Below are the code and all the weights of a small trained network. Each question names an input and a target symbol and asks about switching units off, where a switched-off unit gives its printed mean instead of its output.

import numpy as np


def w(rows, s, z=0):
    codes = np.array(rows[::2]) - 128.0
    scale = np.full(codes.shape[1], s)
    scale[-1] = z or s
    return codes * scale


def norm(h):
    return h / np.sqrt((h * h).mean(-1, keepdims=True) + 1e-5)


def f(y):
    return np.maximum(y, 0)


def softmax(a):
    e = np.exp(a - a.max(-1, keepdims=True))
    return e / e.sum(-1, keepdims=True)


def log_softmax(a):
    a = a - a.max(-1, keepdims=True)
    return a - np.log(np.exp(a).sum(-1, keepdims=True))


def net(x, mask):
    ids = ['βδλμξπφψω'.index(c) for c in x.split()]
    T = len(ids)
    res = E[ids] + P[:T]
    u = 0
    for l in range(2):
        r = norm(res)
        for j in range(2):
            rows = slice(2 * j, 2 * j + 2)
            q, k, v = (r @ M[l][rows].T for M in (Q, K, V))
            z = softmax(np.where(np.tri(T) > 0, q @ k.T / 2**0.5, -1e9)) @ v
            o = O[l][rows]
            res = res + np.where(mask[u + j], z, o[:, -1]) @ o[:, :-1]
        u += 2
        y = f(norm(res) @ A[l][:, :-1].T + A[l][:, -1])
        res = res + np.where(mask[u : u + 8], y, B[l][:, -1]) @ B[l][:, :-1]
        u += 8
    return log_softmax(norm(res)[-1] @ U[:, :-1].T + U[:, -1])


Q, K, V, O, A, B = {}, {}, {}, {}, {}, {}
E = w([
[145,196,139,106],'β',
[127,194,130,152],'δ',
[141,161,130,59],'λ',
[116,111,97,175],'μ',
[114,162,117,184],'ξ',
[143,103,118,58],'π',
[127,76,104,95],'φ',
[115,73,100,138],'ψ',
[252,115,103,109],'ω',
],0.026)
P = w([
[64,154,10,87],'0',
[248,120,21,150],'1',
[60,148,19,84],'2',
[254,105,75,180],'3',
[54,137,39,86],'4',
[235,93,128,195],'5',
[33,115,80,93],'6',
[205,94,180,203],'7',
[27,98,121,99],'8',
[195,67,227,206],'9',
],0.0043)
Q[0] = w([
[107,92,119,85],'L0H1',
[175,87,139,164],'L0H1',
[198,124,131,52],'L0H2',
[152,250,163,141],'L0H2',
],0.022)
K[0] = w([
[124,86,125,88],'L0H1',
[196,68,139,183],'L0H1',
[169,126,155,2],'L0H2',
[137,216,149,132],'L0H2',
],0.022)
V[0] = w([
[109,131,147,110],'L0H1',
[111,157,101,97],'L0H1',
[113,120,244,139],'L0H2',
[166,93,173,105],'L0H2',
],0.011)
O[0] = w([
[94,97,141,133,113],'L0H1',
[51,23,119,239,177],'L0H1',
[178,108,3,86,2],'L0H2',
[89,218,59,241,108],'L0H2',
],0.0051,0.0056)
A[0] = w([
[164,136,126,153,175],'L0N1',
[122,105,203,114,96],'L0N2',
[137,105,95,125,179],'L0N3',
[161,145,124,149,85],'L0N4',
[77,170,136,156,29],'L0N5',
[167,102,179,120,138],'L0N6',
[98,169,141,117,2],'L0N7',
[141,158,6,138,129],'L0N8',
],0.019,0.008)
B[0] = w([
[149,61,122,137,238],'L0N1',
[116,206,103,194,153],'L0N2',
[190,149,143,142,253],'L0N3',
[187,141,149,76,173],'L0N4',
[143,28,123,214,179],'L0N5',
[114,165,178,172,202],'L0N6',
[129,199,172,142,152],'L0N7',
[149,229,2,192,166],'L0N8',
],0.012,0.0044)
Q[1] = w([
[78,118,122,222],'L1H1',
[128,39,105,85],'L1H1',
[96,93,102,249],'L1H2',
[51,221,129,82],'L1H2',
],0.014)
K[1] = w([
[137,84,178,253],'L1H1',
[98,7,70,61],'L1H1',
[48,122,91,244],'L1H2',
[58,242,255,68],'L1H2',
],0.012)
V[1] = w([
[25,185,1,80],'L1H1',
[141,52,14,165],'L1H1',
[52,222,69,105],'L1H2',
[113,60,227,250],'L1H2',
],0.0031)
O[1] = w([
[205,71,80,3,7],'L1H1',
[108,147,205,71,106],'L1H1',
[127,86,197,241,8],'L1H2',
[120,41,2,68,242],'L1H2',
],0.0032,0.0014)
A[1] = w([
[81,102,36,9,2],'L1N1',
[179,94,253,100,66],'L1N2',
[35,160,130,65,78],'L1N3',
[113,83,121,158,96],'L1N4',
[65,193,129,172,2],'L1N5',
[228,144,146,45,68],'L1N6',
[146,128,96,203,101],'L1N7',
[132,113,110,177,144],'L1N8',
],0.011,0.0073)
B[1] = w([
[68,145,222,152,164],'L1N1',
[156,73,225,131,189],'L1N2',
[245,147,133,44,172],'L1N3',
[147,139,131,83,186],'L1N4',
[235,46,149,100,140],'L1N5',
[175,72,75,165,253],'L1N6',
[97,171,114,95,246],'L1N7',
[146,162,110,107,238],'L1N8',
],0.012,0.0044)
U = w([
[69,52,83,189,165],'β',
[66,195,141,207,154],'δ',
[186,10,175,136,74],'λ',
[184,148,36,152,113],'μ',
[155,207,243,174,58],'ξ',
[45,169,80,83,227],'π',
[143,171,154,5,118],'φ',
[102,32,69,48,131],'ψ',
[43,111,175,100,254],'ω',
],0.017,0.0087)

Each question gives the input, a string of symbols that net reads in full, and the target symbol t.
The units are the heads (2 rows each of Q, K, V and O) and the neurons (one row each of A and B). Each row of codes is followed by its name. A weight is (code - 128) times the scale printed after its matrix; where a second scale follows, it is the last column's (O, A, B and U).
mask holds one flag per unit, layer by layer, with each layer's heads first. A switched-off unit (its flag False) gives its mean, the last column of its rows in O or B, instead of its output. The means were averaged over made-up inputs and are rounded, as every weight is.
A unit's drop is (log p(t) with every unit on - log p(t) with that unit switched off) / (log p(t) with every unit on - log p(t) with every unit switched off).
The circuit of an input: a set's keep is (log p(t) with only the set's units on - log p(t) with every unit switched off) / (log p(t) with every unit on - log p(t) with every unit switched off). Starting from the 12 units with the biggest drops (on a tie, the unit counted first), units are removed one at a time, each time the one whose removal leaves the highest keep (on an exact tie, the one counted first), for as long as the keep stays at least 0.8.
units of the circuit, in order: the units of the circuit, biggest drop first
most important unit: the unit with the biggest drop
k most important neurons of layer l: the k neurons of layer l with the biggest drops, biggest first
which heads matter: for each layer, one digit per head in row order, 1 if its drop is at least 0.15 and else 0, layers parted by /
input φ ω δ φ μ ψ π λ μ μ, target ξ: units of the circuit, in order -> (L0H1; L1N6)
input μ β φ ψ, target μ: units of the circuit, in order -> (L0H1; L0N8)
input λ ω λ μ ξ λ, target ξ: which heads matter -> 10 / 01
input ξ δ π δ δ μ, target μ: 2 most important neurons of layer 0 -> (L0N1; L0N8)
input π ξ ξ μ π λ φ β, target μ: which heads matter -> 01 / 00
input δ π ξ φ φ ξ ξ δ δ β, target μ: units of the circuit, in order -> (L0H2; L0N8)
input μ δ λ φ λ β ξ, target β: which heads matter -> 01 / 00
input π ω π φ, target μ: most important neuron of layer 0 -> (L0N3)
input ψ λ π λ, target λ: units of the circuit, in order -> (L1N6; L1N2)
input φ ψ δ ω ψ δ ψ, target ψ: which heads matter -> 00 / 01
input φ π λ λ φ λ ψ φ, target ξ: units of the circuit, in order -> (L0N6; L0N2; L1N6)
input β β β λ φ ω π π ξ, target β: which heads matter -> 00 / 00
input δ π ψ, target ψ: which heads matter -> 01 / 00
input λ π π λ ξ π ξ π, target ξ: units of the circuit, in order -> (L0N6; L0N2)
input δ β β ξ ω δ, target λ: units of the circuit, in order -> (L0H2; L0N1; L0N8; L1N2)
input λ π λ μ β μ, target λ: which heads matter -> 11 / 00
input φ β β β δ β λ λ μ, target π: most important unit -> L1N6
input π μ ω π π δ ξ λ ω ξ, target λ: units of the circuit, in order -> (L0N1; L0H2)
input μ β φ β ξ φ π φ, target ξ: units of the circuit, in order -> (L0N6; L1N6; L0N2)
input λ λ ψ μ π, target λ: most important unit -> L0N3
input λ π ψ δ β π π λ, target λ: which heads matter -> 11 / 01
input ω ξ μ φ, target μ: 2 most important neurons of layer 0 -> (L0N3; L0N8)
input ψ π δ ξ, target μ: 2 most important neurons of layer 0 -> (L0N1; L0N8)
